Below are the code and all the weights of a small trained network. Each question names an input and a target symbol and asks about switching units off, where a switched-off unit gives its printed mean instead of its output.

import numpy as np


def w(rows, s, z=0):
    codes = np.array(rows[::2]) - 128.0
    scale = np.full(codes.shape[1], s)
    scale[-1] = z or s
    return codes * scale


def norm(h):
    return h / np.sqrt((h * h).mean(-1, keepdims=True) + 1e-5)


def f(y):
    return np.maximum(y, 0)


def softmax(a):
    e = np.exp(a - a.max(-1, keepdims=True))
    return e / e.sum(-1, keepdims=True)


def log_softmax(a):
    a = a - a.max(-1, keepdims=True)
    return a - np.log(np.exp(a).sum(-1, keepdims=True))


def net(x, mask):
    ids = ['αβγεζηθλξστφψω'.index(c) for c in x.split()]
    T = len(ids)
    res = E[ids] + P[:T]
    r = norm(res)
    for j in range(2):
        rows = slice(3 * j, 3 * j + 3)
        q, k, v = (r @ M[0][rows].T for M in (Q, K, V))
        z = softmax(np.where(np.tri(T) > 0, q @ k.T / 3**0.5, -1e9)) @ v
        o = O[0][rows]
        res = res + np.where(mask[j], z, o[:, -1]) @ o[:, :-1]
    y = f(norm(res) @ A[0][:, :-1].T + A[0][:, -1])
    res = res + np.where(mask[2:6], y, B[0][:, -1]) @ B[0][:, :-1]
    return log_softmax(norm(res)[-1] @ U[:, :-1].T + U[:, -1])


Q, K, V, O, A, B = {}, {}, {}, {}, {}, {}
E = w([
[145,86,32],'α',
[138,142,123],'β',
[115,133,148],'γ',
[102,72,87],'ε',
[156,111,152],'ζ',
[108,74,53],'η',
[119,78,49],'θ',
[174,245,250],'λ',
[103,72,90],'ξ',
[178,175,213],'σ',
[102,71,93],'τ',
[116,119,149],'φ',
[102,70,88],'ψ',
[118,134,148],'ω',
],0.018)
P = w([
[105,149,111],'0',
[166,143,150],'1',
[99,91,62],'2',
[162,139,150],'3',
[51,57,3],'4',
[171,133,155],'5',
[125,196,162],'6',
[163,133,147],'7',
[75,103,60],'8',
],0.013)
Q[0] = w([
[44,95,59],'H1',
[144,231,229],'H1',
[85,175,117],'H1',
[76,193,30],'H2',
[2,199,113],'H2',
[93,118,114],'H2',
],0.014)
K[0] = w([
[29,129,72],'H1',
[162,30,182],'H1',
[61,92,64],'H1',
[91,209,77],'H2',
[1,240,118],'H2',
[94,122,126],'H2',
],0.0098)
V[0] = w([
[44,44,70],'H1',
[247,42,145],'H1',
[159,154,141],'H1',
[52,196,184],'H2',
[195,245,2],'H2',
[237,56,202],'H2',
],0.0074)
O[0] = w([
[253,92,149,69],'H1',
[133,148,154,47],'H1',
[119,176,133,148],'H1',
[104,172,200,130],'H2',
[99,195,1,253],'H2',
[215,80,121,59],'H2',
],0.0085,0.0025)
A[0] = w([
[119,105,53,116],'N1',
[172,62,155,116],'N2',
[195,117,152,109],'N3',
[255,245,188,251],'N4',
],0.0098,0.0027)
B[0] = w([
[150,8,254,243],'N1',
[180,95,67,184],'N2',
[61,227,120,162],'N3',
[78,156,88,254],'N4',
],0.0071,0.0047)
U = w([
[165,139,91,56],'α',
[46,179,10,104],'β',
[53,119,181,101],'γ',
[151,122,125,49],'ε',
[226,175,112,171],'ζ',
[142,96,101,183],'η',
[155,128,100,79],'θ',
[150,153,136,79],'λ',
[162,113,128,119],'ξ',
[170,162,150,234],'σ',
[172,116,129,149],'τ',
[133,91,246,227],'φ',
[153,126,125,79],'ψ',
[70,124,160,3],'ω',
],0.012,0.0036)

Each question gives the input, a string of symbols that net reads in full, and the target symbol t.
The units are the heads (3 rows each of Q, K, V and O) and the neurons (one row each of A and B). Each row of codes is followed by its name. A weight is (code - 128) times the scale printed after its matrix; where a second scale follows, it is the last column's (O, A, B and U).
mask holds one flag per unit, heads first, then neurons. A switched-off unit (its flag False) gives its mean, the last column of its rows in O or B, instead of its output. The means were averaged over made-up inputs and are rounded, as every weight is.
A unit's drop is (log p(t) with every unit on - log p(t) with that unit switched off) / (log p(t) with every unit on - log p(t) with every unit switched off).
The circuit of an input: a set's keep is (log p(t) with only the set's units on - log p(t) with every unit switched off) / (log p(t) with every unit on - log p(t) with every unit switched off). Starting from all 6 units, units are removed one at a time, each time the one whose removal leaves the highest keep (on an exact tie, the one counted first), for as long as the keep stays at least 0.8.
circuit, biggest first: the units of the circuit, biggest drop first
top k neurons: the k neurons with the biggest drops, biggest first
heads that matter: for each layer, one digit per head in row order, 1 if its drop is at least 0.15 and else 0, layers parted by /
drop when u is switched off: that unit's drop, to one decimal
input φ φ β φ β λ θ, target φ: circuit, biggest first -> [H1, N1, H2]
input φ γ γ τ η η β β φ, target φ: circuit, biggest first -> [H1, H2]
input φ β φ, target φ: circuit, biggest first -> [H2]
input φ β β β φ γ γ η γ, target φ: circuit, biggest first -> [H1, H2]
input φ γ β, target φ: circuit, biggest first -> [H1, H2]
input σ β φ τ β φ σ β, target β: heads that matter -> 10
input φ β φ φ η η τ, target φ: heads that matter -> 11
input φ β λ ζ, target ζ: top 3 neurons -> [N1, N2, N3]
input γ η ω β σ θ η, target γ: drop when N1 is switched off -> 0.1
input φ ψ γ, target φ: drop when H2 is switched off -> 0.4
input γ σ η β η β ζ ω ω, target γ: drop when N1 is switched off -> 0.3
input η β γ φ η ζ, target ζ: drop when N4 is switched off -> 0.3
